Below is a small trained network, with its code and all its weights. Each question gives an input and a class and asks what happens when units are switched off, that is, made to give their printed mean instead of their output.

import numpy as np


def w(rows, s, z=0):
    codes = np.array(rows[::2]) - 128.0
    scale = np.full(codes.shape[1], s)
    scale[-1] = z or s
    return codes * scale


def f(y):
    return np.maximum(y, 0)


def log_softmax(a):
    a = a - a.max(-1, keepdims=True)
    return a - np.log(np.exp(a).sum(-1, keepdims=True))


def net(x, mask):
    res = np.array(x, float).reshape(1, 5) / 4 @ E
    y = f(res @ A[0][:, :-1].T + A[0][:, -1])
    res = res + np.where(mask, y, B[0][:, -1]) @ B[0][:, :-1]
    return log_softmax(res[-1] @ U[:, :-1].T + U[:, -1])


A, B = {}, {}
E = w([
[130,144,126,62,40,132,18],'x0',
[91,133,117,71,112,67,68],'x1',
[63,254,173,154,138,123,91],'x2',
[212,124,125,60,8,239,156],'x3',
[99,100,76,188,75,100,157],'x4',
],0.0096)
A[0] = w([
[203,194,189,77,107,197,124,220],'N1',
[116,8,38,143,136,2,89,253],'N2',
[165,92,29,156,147,96,160,101],'N3',
[149,69,111,78,64,151,71,157],'N4',
[148,198,111,139,203,104,78,195],'N5',
[73,88,109,143,110,43,146,139],'N6',
[59,193,68,132,67,135,15,159],'N7',
[105,139,208,38,126,66,88,160],'N8',
[141,118,101,176,226,195,194,172],'N9',
[143,44,42,152,98,165,245,199],'N10',
[138,107,137,195,179,128,163,138],'N11',
],0.0091,0.0048)
B[0] = w([
[157,182,130,213,112,105,173,222],'N1',
[104,174,84,194,147,73,255,216],'N2',
[44,196,143,172,156,51,95,175],'N3',
[223,138,94,115,56,223,128,198],'N4',
[100,130,175,160,170,124,155,180],'N5',
[127,120,147,131,164,109,248,170],'N6',
[70,191,58,182,147,114,74,194],'N7',
[74,197,44,157,119,138,140,178],'N8',
[63,70,132,180,65,94,111,218],'N9',
[95,75,91,146,96,168,163,249],'N10',
[85,21,179,150,66,126,130,186],'N11',
],0.0091,0.015)
U = w([
[159,93,215,19,121,126,101,72],'0',
[132,117,43,146,86,133,169,192],'1',
[70,161,80,150,112,116,2,24],'2',
[52,141,146,179,182,35,192,252],'3',
[230,105,169,110,117,163,143,11],'4',
[60,37,156,149,118,107,131,17],'5',
],0.0098,0.0028)

Each question gives the input, the list of numbers given to net, and the class t.
The units are the neurons (one row each of A and B). Each row of codes is followed by its name. A weight is (code - 128) times the scale printed after its matrix; where a second scale follows, it is the last column's (A, B and U).
mask holds one flag per neuron, in row order. A switched-off neuron (its flag False) gives its mean, the last column of its row in B, instead of its output. The means were averaged over made-up inputs and are rounded, as every weight is.
A unit's drop is (log p(t) with every unit on - log p(t) with that unit switched off) / (log p(t) with every unit on - log p(t) with every unit switched off).
The circuit of an input: a set's keep is (log p(t) with only the set's units on - log p(t) with every unit switched off) / (log p(t) with every unit on - log p(t) with every unit switched off). Starting from all 11 units, units are removed one at a time, each time the one whose removal leaves the highest keep (on an exact tie, the one counted first), for as long as the keep stays at least 0.8.
circuit, biggest first: the units of the circuit, biggest drop first
top k neurons: the k neurons with the biggest drops, biggest first
drop when u is switched off: that unit's drop, to one decimal
input [-5,-7,-2,6,-8], class 5: circuit, biggest first : N9, N2
input [5,7,2,1,3], class 2: circuit, biggest first : N7
input [6,5,3,8,3], class 2: top 2 neurons : N7, N2
input [2,7,5,-4,-8], class 2: top 4 neurons : N2, N7, N8, N6
input [4,1,8,-6,-1], class 2: top 4 neurons : N7, N2, N1, N8
input [-1,2,8,4,2], class 2: circuit, biggest first : N2, N7
input [3,2,2,-1,1], class 2: top 3 neurons : N7, N1, N2
input [6,-7,7,-1,-3], class 2: top 3 neurons : N2, N7, N6
input [7,-4,7,5,3], class 2: top 2 neurons : N7, N2
input [7,-8,8,-6,-1], class 2: top 3 neurons : N2, N7, N6
input [-4,-2,-3,3,8], class 5: top 2 neurons : N10, N1
input [-8,0,2,-2,-3], class 5: top 2 neurons : N2, N11
input [-6,-2,-6,-2,-5], class 5: top 3 neurons : N11, N9, N1
input [7,5,4,5,8], class 2: drop when N7 is switched off : 1.1
input [2,-2,8,3,0], class 2: drop when N6 is switched off : 0.2
input [-2,-5,-7,0,0], class 5: drop when N10 is switched off : 0.2
